In the rows, 128 means zero.
Each row has a class, written after it, and each block has its own classes.
76 157 182 131 54 172 105 71 190 123 107 174 192 148 146 67 148 46 166 174 168 66 145 135 121 151 170 116 75 99 130 190 123 104 121
sop
60 160 176 137 47 175 105 74 179 122 119 189 192 137 145 64 160 43 168 165 174 76 133 144 111 151 168 98 77 96 133 180 118 120 125
kefaf
72 153 187 141 34 144 140 70 148 143 135 169 171 164 171 61 159 73 207 157 182 78 116 170 141 161 164 119 79 99 102 176 123 118 107
Tebu
117 107 126 141 149 157 123 175 91 128 91 147 63 81 133 145 156 113 208 107 131 55 128 181 175 92 121 175 79 66 179 103 157 63 97
zikip
116 125 172 72 127 114 91 130 105 92 101 146 174 129 96 150 164 77 71 132 113 192 148 89 145 154 117 143 166 163 71 150 171 161 130
Setat
90 95 126 147 146 169 113 158 90 112 84 131 53 90 145 139 154 122 235 112 136 61 108 183 171 107 131 185 73 71 183 101 171 86 109
kefaf
114 103 106 133 141 142 120 164 111 135 98 158 77 86 145 137 138 98 216 105 141 49 140 188 172 95 120 182 88 52 202 100 122 73 79
fon
74 154 170 135 33 160 126 74 160 135 137 170 181 160 171 71 158 70 204 160 185 82 124 167 143 152 160 133 84 92 101 181 112 108 99
das
121 114 117 126 170 177 127 121 106 135 111 144 74 70 179 110 160 97 231 128 156 42 161 120 178 97 157 191 73 76 188 124 156 116 84
sop
89 137 158 134 39 169 115 69 160 181 128 194 178 167 171 68 161 90 169 166 191 73 152 155 133 148 164 131 53 94 133 171 109 108 94
sop
76 148 170 117 52 174 112 57 184 160 129 203 205 157 137 62 151 67 164 169 185 70 141 155 123 145 165 121 81 85 143 152 118 107 104
fon
87 139 159 126 62 172 134 56 166 174 127 193 192 152 145 51 152 63 172 166 190 72 139 168 126 155 168 127 50 100 135 161 104 110 97
Tebu
50 140 179 134 31 191 99 69 212 120 137 185 183 164 154 51 127 62 167 177 170 46 128 153 153 146 178 125 108 96 123 166 112 141 80
fon
111 137 154 90 101 107 98 120 103 106 130 138 184 133 121 140 164 87 83 139 127 189 122 92 135 170 134 137 143 187 68 157 136 169 148
Setat
130 136 175 82 107 79 101 107 98 78 137 166 201 136 123 138 166 86 59 158 129 172 160 89 140 158 108 142 166 173 70 146 154 158 118
sop
120 108 98 129 156 159 100 138 116 122 114 150 78 84 141 118 153 88 204 115 145 50 133 142 172 101 135 186 103 80 191 106 109 107 82
fon
117 133 156 77 108 117 91 119 125 96 127 132 174 132 114 144 153 73 92 140 131 182 125 89 138 166 130 138 147 187 70 165 143 163 143
Setat
125 131 156 85 106 82 83 117 128 90 117 135 214 138 109 154 149 68 66 146 134 173 148 81 138 160 120 140 142 188 80 167 140 144 134
sop
132 133 153 85 127 104 93 121 105 89 111 140 169 126 113 152 161 62 61 137 133 182 151 97 149 161 113 135 169 158 75 167 151 170 120
Kubep
127 105 95 134 163 175 99 136 106 115 115 146 64 78 160 111 170 99 194 111 149 60 142 146 171 101 132 176 97 85 174 118 118 120 95
kefaf
107 151 155 91 108 108 90 121 114 96 121 133 193 140 123 146 169 68 87 147 119 175 128 76 141 168 126 136 153 187 72 165 156 170 142
Dusof
116 153 147 86 110 98 105 102 122 95 134 139 214 123 114 147 167 60 81 152 128 186 137 88 136 164 126 140 162 181 74 152 129 156 131
das
109 98 136 144 138 157 111 155 93 109 97 151 53 100 125 149 160 122 234 107 131 70 114 172 169 102 120 173 82 61 173 118 152 75 108
Goz
108 106 114 135 141 141 105 158 103 132 88 132 73 97 137 144 148 113 220 101 142 66 135 158 169 104 122 189 82 72 178 120 142 85 89
sop
129 133 162 84 119 102 100 115 94 93 111 145 176 128 114 147 168 70 81 150 121 203 156 90 150 148 112 155 167 162 71 142 158 155 136
das
117 142 177 94 109 76 105 110 92 77 124 153 208 134 120 147 166 82 55 149 115 176 155 87 145 159 103 137 160 171 74 143 171 137 114
Dusof
133 106 128 122 190 194 148 122 140 145 140 155 106 67 137 122 149 78 173 108 125 64 181 117 176 82 149 159 87 95 172 99 172 112 90
Tebu
128 104 126 120 187 207 142 138 145 118 136 151 110 73 134 125 141 61 170 109 130 55 162 130 179 94 136 156 94 82 175 125 167 115 71
Kubep
66 138 176 127 38 192 106 73 192 121 141 173 175 163 152 58 132 65 168 177 187 44 114 173 144 161 173 122 102 92 122 180 120 144 88
Kubep
109 137 149 93 109 91 80 128 107 88 106 159 181 136 116 141 147 68 81 129 135 164 153 96 149 157 121 155 162 160 83 139 130 169 107
fon
86 136 170 113 60 185 129 66 177 159 132 184 190 156 141 67 152 92 167 166 178 76 129 163 124 149 161 119 71 97 122 170 120 101 104
Setat
102 108 126 111 176 203 126 119 172 134 141 166 128 73 132 122 127 60 179 111 125 45 190 117 177 86 166 168 85 86 188 103 170 123 70
fon
78 157 192 134 50 178 112 66 193 129 113 189 185 153 139 65 147 49 164 174 169 70 140 147 117 141 164 106 88 81 145 162 130 88 130
fon
69 148 181 142 20 156 129 75 154 145 146 165 181 167 169 70 148 80 198 164 187 71 109 167 146 158 150 117 100 87 120 168 118 123 99
Kubep
137 112 114 114 191 202 147 124 160 125 137 155 108 70 135 136 144 73 165 107 131 74 191 134 173 89 154 169 92 88 170 116 166 96 71
das
127 130 175 90 116 84 117 115 86 94 127 165 208 130 112 126 171 78 55 150 128 180 144 100 146 156 114 134 171 170 66 138 149 171 125
Tebu
50 156 168 129 40 188 106 79 190 121 136 175 182 160 168 59 142 73 153 170 184 58 132 152 148 162 179 124 99 109 113 184 126 159 85
Dusof
119 114 126 116 186 206 140 123 138 135 135 161 116 69 147 135 150 68 170 112 122 65 197 121 178 88 152 181 81 89 168 98 176 107 70
das
81 174 179 127 63 193 117 72 193 137 124 184 160 138 151 64 158 46 171 155 181 57 141 156 119 150 184 101 71 91 132 180 136 101 112
zikip
132 99 99 130 154 152 107 135 97 137 121 161 88 86 147 110 169 98 201 120 136 54 131 130 168 107 142 178 104 78 197 114 96 127 76
Goz
61 156 177 142 18 136 121 77 157 152 133 163 193 163 193 71 151 77 202 161 186 72 123 150 140 158 169 121 68 101 114 192 116 120 103
sop
128 132 161 88 108 81 83 137 91 104 91 133 157 136 122 149 167 62 90 132 140 181 145 111 152 150 107 144 162 160 70 158 139 158 150
Tebu
117 144 141 90 111 96 102 114 112 100 123 135 199 141 115 144 158 71 79 141 133 188 144 84 140 168 118 137 134 189 75 174 137 162 128
Dusof
105 106 132 121 182 213 128 116 149 123 130 156 96 71 154 128 143 85 177 108 119 60 193 131 179 86 147 161 76 87 161 105 192 115 85
kefaf
78 151 164 120 48 186 129 81 174 183 139 200 208 158 159 64 147 71 165 170 183 52 132 167 124 153 178 117 44 108 126 164 120 113 98
zikip
118 147 196 94 108 82 118 122 85 92 124 154 214 137 110 145 165 80 52 156 102 175 157 91 139 154 113 129 162 174 74 122 171 149 134
zikip
74 156 181 113 56 195 108 80 205 136 116 177 185 148 134 67 151 40 165 160 176 68 137 144 106 158 189 104 78 97 135 193 122 116 123
Setat
83 156 163 135 54 191 132 70 168 176 131 195 190 156 170 49 160 76 172 168 186 54 132 153 134 152 182 118 55 101 128 165 117 115 87
zikip
111 92 124 124 154 178 116 170 106 122 90 139 46 92 121 140 147 106 211 102 136 74 121 177 161 108 133 181 74 73 181 122 153 84 99
Setat
111 133 167 84 109 102 68 117 115 89 104 153 175 137 113 146 157 69 81 140 123 173 147 84 154 146 110 150 178 158 73 135 159 158 128
fon
68 157 156 125 53 176 125 70 174 164 134 198 216 152 149 72 163 72 155 164 177 74 151 151 132 153 161 119 66 99 130 175 120 117 86
Dusof
129 109 145 128 176 207 126 115 113 115 115 146 74 74 161 110 160 74 204 142 146 33 142 124 173 97 137 170 90 69 187 112 175 100 95
Kubep
122 105 82 131 156 147 107 143 113 131 117 156 89 70 142 104 157 84 196 111 146 60 128 145 173 97 134 177 112 70 203 112 89 113 73
fon
57 143 173 121 40 176 92 67 194 127 132 173 167 156 167 59 139 74 169 170 190 53 126 157 140 155 176 130 89 99 121 183 124 139 85
sop
76 150 188 142 32 141 138 68 153 153 133 173 179 159 174 65 160 68 203 165 180 67 123 161 142 148 155 113 82 92 114 173 118 104 98
Tebu
107 142 141 92 98 84 89 120 128 100 114 145 208 137 111 147 143 57 79 136 144 180 137 85 139 167 132 139 154 181 94 154 120 166 120
fon
77 151 174 136 53 198 98 73 185 129 117 197 175 155 149 67 165 56 162 164 183 67 141 150 111 149 168 103 65 97 122 184 125 110 124
kefaf
137 131 178 80 112 91 95 100 102 89 124 169 205 148 113 141 166 98 52 153 129 185 147 93 139 160 105 131 176 167 68 138 150 156 136
Goz
65 145 171 123 44 184 109 58 179 166 136 207 187 160 148 56 149 62 163 160 186 79 136 160 128 147 160 121 67 87 137 150 121 112 96
fon
113 97 111 143 141 139 110 166 91 132 86 139 61 91 141 153 157 130 220 100 148 62 137 180 174 97 121 191 71 59 183 119 146 67 89
sop
62 163 184 131 28 146 131 70 148 155 127 169 188 166 181 76 162 71 216 165 185 72 132 148 140 159 157 128 70 93 127 177 139 108 96
Dusof
56 133 182 121 44 195 105 77 188 116 135 174 172 151 162 52 139 78 179 169 174 51 107 153 149 152 180 127 94 102 100 186 129 138 87
Setat
68 154 185 143 27 170 128 72 156 140 136 166 165 170 166 67 152 71 199 159 186 74 109 176 141 161 145 114 86 83 112 179 121 116 105
Kubep
125 140 135 112 86 71 123 131 112 96 122 138 178 152 150 136 166 91 106 142 152 169 119 103 145 190 154 141 157 179 92 187 119 176 84
sop
108 134 135 111 83 75 117 130 119 93 124 148 195 142 133 126 144 74 103 147 133 173 109 100 152 178 146 139 168 176 96 163 109 181 90
fon
61 151 197 144 14 134 116 72 149 142 125 173 195 169 163 82 157 80 211 159 173 87 118 152 140 153 157 112 81 88 118 178 117 106 123
Goz
88 155 183 132 49 175 106 77 189 127 116 180 172 151 154 72 156 51 170 165 180 69 147 140 122 151 174 117 78 95 140 182 133 97 121
sop
121 144 165 90 133 109 94 125 86 83 101 147 176 134 117 144 168 76 81 138 118 175 171 78 151 150 106 155 154 164 68 149 168 163 132
Dusof
56 149 187 130 32 170 122 67 170 150 122 155 170 162 169 70 152 74 207 159 170 78 114 151 138 160 173 119 72 101 108 188 130 112 101
Setat
77 157 188 125 59 210 109 70 198 132 113 174 155 155 144 61 159 52 174 154 175 70 135 143 117 153 178 107 80 90 122 188 132 105 118
Setat

A new block, with new classes.
125 103 112 73 121 110 116 75 170 118 77 156 47 134 139 130 59 108 145 152 127 173 86 126 122 107 46 117 82 103 88 160 118 149 125
vesez
120 134 148 124 128 111 117 73 147 147 123 103 102 108 160 81 106 117 137 118 125 180 69 150 113 140 168 108 82 112 113 149 101 108 97
lafi
137 125 140 138 148 112 117 74 138 137 119 106 66 120 136 60 110 131 114 109 121 174 73 151 119 128 168 88 74 111 112 134 121 115 93
Lusur
116 134 149 108 128 111 111 93 151 150 133 107 104 104 150 80 97 115 128 129 110 178 69 151 115 135 157 112 77 123 119 141 103 110 99
buru
130 131 132 133 145 118 117 70 126 132 125 100 75 109 130 77 101 146 106 110 106 164 90 153 132 134 174 90 75 98 119 117 101 122 105
lunu
121 113 118 86 132 140 129 73 154 96 98 143 61 126 152 94 71 132 135 145 124 144 74 113 153 111 74 126 82 111 79 168 116 145 125
Lepu
124 98 102 82 135 111 113 86 117 102 92 119 15 120 121 98 102 138 98 166 158 141 90 112 146 118 80 119 65 106 95 142 86 170 123
bozu
118 125 138 117 141 115 107 80 132 131 114 91 92 110 132 73 127 139 101 119 140 162 71 151 127 133 167 110 55 108 127 124 87 123 108
lunu
107 126 152 105 137 96 108 90 151 138 135 104 92 110 148 75 111 117 123 119 108 181 87 156 108 135 157 110 67 120 125 134 101 111 93
vesez
124 117 114 85 131 137 132 68 153 94 86 139 64 122 143 94 61 124 134 144 119 148 72 116 142 109 75 129 74 99 72 171 121 147 118
bozu
140 108 125 129 157 117 113 71 136 128 106 85 54 113 124 62 126 146 107 116 148 167 79 144 131 134 168 84 64 90 114 115 108 131 108
Tul
122 123 140 126 142 122 119 83 145 140 128 97 77 106 141 65 97 128 129 104 111 177 82 147 130 134 168 99 78 110 117 134 113 117 103
Fefo
135 122 144 133 153 108 121 68 137 138 112 102 68 122 138 54 120 137 115 115 121 177 72 148 122 131 170 81 76 111 105 132 129 119 99
Lusur
134 103 101 76 136 105 108 84 137 95 95 125 24 130 140 104 97 132 116 157 161 155 90 117 127 110 78 120 67 104 98 145 95 159 124
Tul
144 131 130 142 141 118 125 56 130 130 113 105 79 117 127 85 106 136 114 114 120 166 83 142 129 137 185 94 76 95 117 128 94 127 95
nuv
109 136 149 108 126 100 108 94 143 151 134 102 95 107 153 78 103 116 125 127 122 175 67 151 111 133 165 113 70 129 119 140 93 105 93
tigaz
133 109 106 86 117 102 119 73 165 104 77 151 65 135 133 122 71 106 146 150 123 169 64 138 133 120 62 130 65 92 90 158 121 134 117
Lusur
141 111 107 84 125 106 124 68 170 114 81 158 52 137 140 118 65 110 143 145 129 163 71 129 129 117 57 122 77 98 83 162 126 143 130
Lepu
140 119 138 133 150 117 119 74 130 141 120 84 65 109 134 66 116 138 108 109 143 161 72 158 124 137 175 89 72 108 121 120 102 127 103
bozu
123 119 139 119 154 111 108 88 138 139 125 93 67 105 136 73 118 138 107 111 123 162 77 154 128 132 164 95 66 110 128 119 109 124 106
buru
115 114 121 58 128 95 111 106 147 106 118 143 59 128 141 121 68 114 122 150 123 157 100 116 130 105 66 132 77 128 96 154 110 149 119
buru
130 123 131 131 151 110 118 80 130 131 124 83 65 110 131 69 111 136 106 113 145 159 79 155 134 136 168 99 68 94 121 121 108 119 101
Lepu
123 111 109 85 125 109 114 73 159 116 86 147 51 136 144 129 72 112 140 150 124 167 80 125 134 113 61 118 77 105 84 155 105 141 121
tigaz
122 105 109 76 130 101 113 87 133 107 99 136 31 124 129 107 89 131 112 156 149 150 92 112 133 109 80 120 76 110 103 148 106 154 114
lafi
131 119 133 130 151 108 119 76 138 138 126 93 65 108 134 65 110 135 112 115 124 162 76 150 126 139 172 98 70 103 125 124 109 120 106
Lepu
117 100 113 77 135 110 110 90 141 110 92 134 28 124 135 107 80 117 126 164 144 160 102 116 131 107 75 115 84 111 93 157 106 160 124
Lusur
134 114 132 123 157 107 112 86 120 132 120 81 55 107 126 68 130 141 105 121 150 162 95 149 133 137 173 87 73 101 126 109 96 134 102
nuv
135 127 134 147 141 115 120 61 116 128 124 101 77 112 132 87 107 141 112 111 113 159 88 154 125 143 191 90 75 101 118 122 92 125 98
Lusur
123 92 109 75 135 116 115 71 131 108 88 134 25 128 143 112 80 131 122 163 145 144 91 110 127 101 65 119 81 114 95 154 101 165 131
govet
116 107 118 84 126 150 123 79 158 93 81 150 68 121 148 101 54 118 149 138 111 159 81 109 142 102 69 132 82 109 73 174 119 146 126
Fefo
132 128 143 117 131 101 113 82 138 134 130 95 106 104 140 70 116 125 106 121 126 160 73 157 110 138 161 115 63 119 121 123 86 113 95
bozu
140 110 113 83 127 108 123 64 178 114 92 156 59 135 148 114 75 109 139 148 118 160 74 134 124 111 51 119 83 108 92 157 112 139 122
bozu
133 127 139 121 129 112 112 79 141 138 118 103 104 103 147 88 107 120 121 119 125 163 72 155 118 142 159 104 68 114 119 137 92 114 112
buru
111 123 120 57 129 87 111 109 153 115 138 136 52 134 144 109 75 113 119 152 136 161 105 113 133 110 73 138 80 132 100 153 104 147 109
Lepu
127 109 113 81 118 112 120 62 163 119 84 154 64 138 155 136 58 106 158 145 119 163 64 134 122 113 58 133 80 105 89 167 116 140 120
govet
132 120 136 136 135 117 117 71 137 128 112 100 87 110 146 71 116 127 116 116 131 169 59 143 121 140 174 103 60 106 123 137 96 115 105
lafi
131 133 139 132 148 119 120 73 141 137 127 101 86 108 136 64 101 124 107 120 111 173 93 139 118 130 165 95 76 106 110 145 116 116 99
buru
116 111 118 76 132 102 115 90 150 102 109 140 43 136 146 121 73 110 131 149 140 170 92 125 128 103 76 129 81 112 106 156 115 144 112
lafi
127 112 113 81 130 110 116 75 172 114 89 164 52 137 134 118 68 108 142 135 116 167 80 128 121 104 69 120 80 109 93 155 120 143 117
Fefo
126 142 148 109 129 100 114 79 162 145 133 111 113 110 150 72 108 113 123 112 111 169 67 158 107 137 158 119 67 123 114 142 99 106 90
bozu
132 111 143 130 151 120 116 72 152 135 115 98 80 108 135 65 107 129 125 112 122 174 88 161 123 127 159 92 80 102 121 127 127 115 103
Lusur
124 130 151 115 126 109 109 95 146 142 136 103 107 105 159 77 103 113 126 118 116 175 71 155 112 135 156 121 71 130 124 148 99 106 101
buru
125 127 144 119 130 101 112 77 146 133 122 104 106 110 148 78 109 116 124 123 117 171 71 156 108 132 159 115 66 117 119 135 98 98 94
tigaz
124 103 110 88 140 138 112 80 143 85 90 132 35 126 148 96 85 135 123 137 137 151 94 111 146 105 81 119 70 105 79 163 104 154 127
Tul
122 106 108 92 137 148 122 68 139 79 78 132 44 124 145 101 77 136 133 141 134 152 81 114 149 112 87 124 65 93 73 171 107 156 131
Tul
143 126 138 136 151 116 124 73 127 132 117 101 70 118 124 51 122 145 105 112 125 168 71 142 129 131 172 90 73 111 110 127 116 120 89
nuv
114 110 118 80 129 141 115 97 150 101 99 139 58 114 149 102 59 121 134 140 120 146 82 117 142 101 67 134 78 115 87 173 115 143 120
buru
110 103 122 67 129 97 118 93 136 104 111 140 44 135 129 117 85 128 118 146 138 154 93 123 133 112 70 123 71 124 100 148 102 155 114
vesez
124 99 103 75 134 104 108 86 115 107 97 120 14 129 131 103 98 135 102 160 170 140 94 111 136 109 80 120 64 115 102 151 92 165 121
govet
119 113 112 62 136 91 108 101 146 97 117 133 45 136 142 113 79 113 125 148 145 165 98 118 120 109 77 131 71 116 92 151 100 152 112
Tul
119 132 139 110 138 102 110 85 147 132 130 92 93 109 151 77 112 128 120 120 126 175 70 155 111 137 166 111 61 110 119 127 93 112 101
Tul
118 107 119 85 136 130 115 85 138 93 92 137 52 123 143 99 73 128 126 139 132 146 90 116 135 102 83 124 74 117 83 164 112 153 122
Lusur
135 104 102 93 130 111 111 64 148 108 67 149 41 137 133 131 79 122 133 147 130 160 70 128 126 111 66 117 68 101 85 146 106 148 123
tigaz
144 128 134 145 144 120 125 52 128 126 119 96 79 115 129 82 107 145 103 104 119 152 73 154 125 131 184 100 68 98 123 120 95 124 93
bozu
126 121 140 118 147 104 113 81 138 147 124 92 60 108 128 64 117 139 109 114 134 167 87 151 120 133 170 82 74 107 127 119 110 122 92
vesez
127 113 116 80 121 107 128 69 171 122 90 154 63 128 139 119 58 106 146 151 109 167 71 136 128 119 61 122 82 100 83 157 120 142 123
bozu
120 105 113 77 131 106 115 91 154 103 111 141 46 134 135 110 81 115 126 137 131 162 95 115 136 106 72 130 73 120 103 155 104 149 119
Fefo
135 125 137 136 143 115 125 56 141 126 123 113 75 119 129 91 95 129 117 111 109 166 92 152 116 129 173 85 83 99 123 130 103 118 94
vesez
126 120 138 120 157 120 107 94 125 136 132 85 67 100 133 66 118 137 106 111 141 158 94 151 131 138 169 90 73 111 119 123 106 131 102
buru
112 120 119 60 135 99 110 106 137 104 124 131 47 132 135 103 84 123 115 145 147 159 97 126 131 107 80 131 71 129 107 152 105 153 118
lunu
113 106 116 90 128 138 114 77 141 100 84 141 46 123 147 105 78 134 126 142 124 144 84 112 148 99 69 126 75 114 78 167 103 143 121
tigaz
142 131 130 141 144 115 124 58 130 122 124 96 78 114 133 77 104 137 107 116 125 162 89 151 130 139 182 101 70 89 120 124 105 121 100
Lepu
123 104 112 67 133 102 109 93 132 105 110 135 36 139 139 115 78 125 107 149 152 146 90 112 129 101 76 122 64 128 104 142 96 161 120
govet
121 106 110 95 131 148 119 75 128 85 72 134 43 121 136 104 76 134 122 142 133 141 70 119 153 109 82 127 65 99 72 162 101 158 123
bozu
127 113 133 124 154 115 111 89 129 141 124 84 56 104 122 56 124 141 102 110 144 166 90 142 135 139 176 83 65 109 126 112 102 135 110
Fefo
121 107 114 65 132 95 111 96 140 92 113 134 38 137 140 109 96 124 118 151 156 157 95 124 136 111 75 125 69 115 95 150 99 151 119
Tul
137 120 141 137 150 113 109 83 110 137 123 84 67 115 122 56 125 149 94 108 144 167 93 139 125 130 181 91 72 119 110 123 108 129 88
Lusur
130 128 150 134 147 122 117 64 138 138 119 110 90 117 141 68 105 132 118 111 107 169 84 140 114 122 178 90 85 120 100 135 112 112 91
tigaz
145 119 131 148 143 122 125 57 131 128 106 105 80 115 121 76 114 134 112 116 125 166 79 147 131 136 174 97 72 88 117 125 99 124 95
nuv
130 100 110 78 133 101 117 93 141 96 101 141 45 137 131 120 78 110 120 150 145 153 82 117 129 105 66 128 69 115 101 159 106 152 122
buru
113 117 117 80 133 136 113 89 133 99 93 131 50 119 144 91 77 136 125 139 132 150 85 121 145 107 85 127 73 111 85 165 111 150 124
lunu
137 136 140 132 145 114 121 71 146 143 126 103 81 119 136 52 107 135 111 111 116 177 72 140 121 133 174 106 68 111 110 139 125 117 91
Lepu
136 123 131 146 148 116 122 58 124 125 116 99 67 117 125 80 109 141 106 114 118 161 87 143 129 132 188 86 75 98 118 128 100 126 99
Lusur
115 116 120 71 131 99 119 90 165 102 125 143 63 138 153 115 73 111 125 149 124 157 91 119 131 104 60 138 79 123 101 158 104 138 118
Lepu
130 130 138 121 133 109 110 91 135 135 130 96 86 109 153 79 111 117 117 117 131 172 81 147 122 141 156 110 65 120 116 150 94 118 108
buru
127 130 150 116 129 109 117 84 152 144 124 109 103 109 151 74 100 114 132 118 122 176 75 155 108 125 151 120 82 118 120 146 105 107 93
nuv
138 114 114 82 121 110 125 68 172 117 87 158 60 136 140 120 62 111 142 143 116 164 64 136 128 110 55 123 81 105 84 155 120 140 118
bozu
110 138 158 108 123 108 112 90 159 148 138 111 121 101 163 76 96 107 141 122 108 184 74 153 110 138 167 117 84 122 118 144 104 99 90
lafi
130 114 144 122 148 121 120 71 143 137 118 93 73 109 144 68 102 133 122 115 133 170 88 146 113 125 155 89 82 109 119 133 112 124 103
vesez
